Below are the code and all the weights of a small trained network. Each question names an input and a target symbol and asks about switching units off, where a switched-off unit gives its printed mean instead of its output.

import numpy as np


def w(rows, s, z=0):
    codes = np.array(rows[::2]) - 128.0
    scale = np.full(codes.shape[1], s)
    scale[-1] = z or s
    return codes * scale


def f(y):
    return np.maximum(y, 0)


def softmax(a):
    e = np.exp(a - a.max(-1, keepdims=True))
    return e / e.sum(-1, keepdims=True)


def log_softmax(a):
    a = a - a.max(-1, keepdims=True)
    return a - np.log(np.exp(a).sum(-1, keepdims=True))


def net(x, mask):
    ids = ['αβγηθλμξπτψ'.index(c) for c in x.split()]
    T = len(ids)
    res = E[ids] + P[:T]
    u = 0
    for l in range(3):
        q, k, v = (res @ M[l].T for M in (Q, K, V))
        z = softmax(np.where(np.tri(T) > 0, q @ k.T / 3**0.5, -1e9)) @ v
        res = res + np.where(mask[u], z, O[l][:, -1]) @ O[l][:, :-1]
        u += 1
        y = f(res @ A[l][:, :-1].T + A[l][:, -1])
        res = res + np.where(mask[u : u + 8], y, B[l][:, -1]) @ B[l][:, :-1]
        u += 8
    return log_softmax(res[-1] @ U[:, :-1].T + U[:, -1])


Q, K, V, O, A, B = {}, {}, {}, {}, {}, {}
E = w([
[157,82,145],'α',
[122,86,156],'β',
[88,155,160],'γ',
[144,148,211],'η',
[128,87,88],'θ',
[101,145,2],'λ',
[189,202,62],'μ',
[64,69,146],'ξ',
[123,63,191],'π',
[131,67,78],'τ',
[95,214,118],'ψ',
],0.016)
P = w([
[132,138,240],'0',
[89,123,254],'1',
[101,116,240],'2',
[103,123,207],'3',
[104,151,174],'4',
[95,147,151],'5',
[91,166,141],'6',
[88,163,131],'7',
[58,172,109],'8',
[63,167,107],'9',
[20,156,98],'10',
[50,165,77],'11',
[18,166,76],'12',
[20,172,60],'13',
],0.0026)
Q[0] = w([
[146,241,172],'0.h0',
[97,59,69],'0.h0',
[2,81,157],'0.h0',
],0.0054)
K[0] = w([
[140,217,115],'0.h0',
[2,176,56],'0.h0',
[81,225,5],'0.h0',
],0.0049)
V[0] = w([
[223,182,91],'0.h0',
[179,2,128],'0.h0',
[149,95,143],'0.h0',
],0.0054)
O[0] = w([
[198,110,168,124],'0.h0',
[253,245,115,2],'0.h0',
[169,159,148,90],'0.h0',
],0.0052,0.0037)
A[0] = w([
[114,219,8,130],'0.n0',
[149,149,79,84],'0.n1',
[34,133,187,213],'0.n2',
[107,51,168,32],'0.n3',
[216,99,201,84],'0.n4',
[191,141,116,3],'0.n5',
[200,33,172,133],'0.n6',
[99,159,2,143],'0.n7',
],0.0076,0.0029)
B[0] = w([
[3,168,130,222],'0.n0',
[129,149,11,139],'0.n1',
[172,64,218,254],'0.n2',
[176,7,142,144],'0.n3',
[129,158,69,136],'0.n4',
[192,108,242,129],'0.n5',
[142,85,72,149],'0.n6',
[40,150,142,213],'0.n7',
],0.006,0.0062)
Q[1] = w([
[136,101,112],'1.h0',
[13,132,203],'1.h0',
[209,254,90],'1.h0',
],0.0051)
K[1] = w([
[154,170,116],'1.h0',
[76,53,40],'1.h0',
[254,160,159],'1.h0',
],0.0063)
V[1] = w([
[219,13,80],'1.h0',
[254,132,216],'1.h0',
[126,19,123],'1.h0',
],0.006)
O[1] = w([
[17,3,88,35],'1.h0',
[45,96,236,2],'1.h0',
[132,23,107,131],'1.h0',
],0.006,0.0073)
A[1] = w([
[43,152,254,154],'1.n0',
[182,180,51,213],'1.n1',
[10,172,10,4],'1.n2',
[200,99,208,245],'1.n3',
[52,94,253,214],'1.n4',
[218,165,145,60],'1.n5',
[160,53,70,200],'1.n6',
[129,106,68,116],'1.n7',
],0.0069,0.0022)
B[1] = w([
[96,122,215,220],'1.n0',
[131,196,185,220],'1.n1',
[224,82,155,254],'1.n2',
[254,154,77,182],'1.n3',
[151,31,156,208],'1.n4',
[45,166,105,151],'1.n5',
[37,165,90,169],'1.n6',
[110,167,215,155],'1.n7',
],0.0076,0.0063)
Q[2] = w([
[255,102,83],'2.h0',
[139,190,151],'2.h0',
[100,135,193],'2.h0',
],0.006)
K[2] = w([
[2,146,138],'2.h0',
[164,221,141],'2.h0',
[162,140,78],'2.h0',
],0.0053)
V[2] = w([
[198,97,107],'2.h0',
[117,195,109],'2.h0',
[2,133,192],'2.h0',
],0.0085)
O[2] = w([
[254,102,66,65],'2.h0',
[66,186,114,159],'2.h0',
[40,103,216,251],'2.h0',
],0.0068,0.0022)
A[2] = w([
[179,155,203,32],'2.n0',
[202,176,55,24],'2.n1',
[10,2,130,171],'2.n2',
[213,95,112,98],'2.n3',
[167,165,103,67],'2.n4',
[228,192,69,19],'2.n5',
[110,192,71,136],'2.n6',
[20,153,135,254],'2.n7',
],0.0075,0.0047)
B[2] = w([
[62,197,246,170],'2.n0',
[77,68,255,178],'2.n1',
[67,95,58,236],'2.n2',
[234,124,129,149],'2.n3',
[92,54,115,162],'2.n4',
[59,69,169,198],'2.n5',
[177,133,157,199],'2.n6',
[168,184,71,253],'2.n7',
],0.0066,0.0068)
U = w([
[186,89,110,127],'α',
[30,126,51,152],'β',
[163,160,148,3],'γ',
[68,60,117,28],'η',
[70,132,64,132],'θ',
[218,79,121,79],'λ',
[1,168,168,130],'μ',
[227,137,203,25],'ξ',
[233,131,62,221],'π',
[250,253,89,212],'τ',
[61,97,196,84],'ψ',
],0.0085,0.007)

Each question gives the input, a string of symbols that net reads in full, and the target symbol t.
The units are the heads (3 rows each of Q, K, V and O) and the neurons (one row each of A and B). Each row of codes is followed by its name. A weight is (code - 128) times the scale printed after its matrix; where a second scale follows, it is the last column's (O, A, B and U).
mask holds one flag per unit, layer by layer, with each layer's heads first. A switched-off unit (its flag False) gives its mean, the last column of its rows in O or B, instead of its output. The means were averaged over made-up inputs and are rounded, as every weight is.
A unit's drop is (log p(t) with every unit on - log p(t) with that unit switched off) / (log p(t) with every unit on - log p(t) with every unit switched off).
unit that matters most: the unit with the biggest drop
k most important neurons: the k neurons with the biggest drops, biggest first
k most important neurons of layer l: the k neurons of layer l with the biggest drops, biggest first
drop when u is switched off: that unit's drop, to one decimal
input ψ τ α, target π: unit that matters most : 0.n0
input γ γ η, target ξ: 3 most important neurons : (1.n3 0.n0 1.n4)
input ξ α η β τ γ μ τ π, target λ: 2 most important neurons : (1.n3 0.n0)
input ψ γ α, target π: 2 most important neurons : (1.n3 0.n0)
input ψ γ β α μ η λ β ξ γ ψ γ γ, target τ: 3 most important neurons : (0.n0 0.n7 2.n2)
input θ ψ ψ ψ λ π, target τ: 2 most important neurons of layer 0 : (0.n0 0.n7)
input α ψ λ ψ ψ θ ψ γ ψ γ γ, target τ: 2 most important neurons : (0.n0 0.n7)
input ψ ψ τ μ μ ψ τ μ ξ λ ψ η, target τ: 2 most important neurons : (0.n0 2.n2)
input π η η, target ξ: 2 most important neurons : (1.n3 1.n4)
input γ γ γ, target ψ: 2 most important neurons of layer 1 : (1.n0 1.n2)
input π γ ψ, target ψ: 3 most important neurons of layer 1 : (1.n4 1.n3 1.n0)
input ψ ψ τ θ ψ ψ λ ξ ψ, target τ: 2 most important neurons : (0.n0 0.n7)
input ψ γ γ μ ψ μ ψ λ, target τ: 2 most important neurons of layer 1 : (1.n3 1.n1)
input ψ ψ μ γ τ, target β: unit that matters most : 1.n2
input ψ ψ ξ, target η: 2 most important neurons of layer 1 : (1.n2 1.n6)
input ψ θ ψ τ, target β: 3 most important neurons of layer 1 : (1.n2 1.n6 1.n3)
input β ψ γ γ ξ, target η: 4 most important neurons of layer 1 : (1.n2 1.n4 1.n0 1.n6)
input μ α π, target λ: 2 most important neurons of layer 0 : (0.n0 0.n3)
input τ μ ψ ψ η λ, target τ: 3 most important neurons : (1.n3 2.n2 2.n6)
input π β λ ψ ψ γ ψ τ, target τ: most important neuron of layer 1 : (1.n1)
input γ τ τ η ψ γ λ ψ τ η, target τ: drop when 1.n1 is switched off : 0.0
input α π λ ψ, target τ: drop when 0.h0 is switched off : 0.2
input π ξ γ ψ λ τ ψ ψ ψ ψ α, target τ: drop when 1.h0 is switched off : 0.1
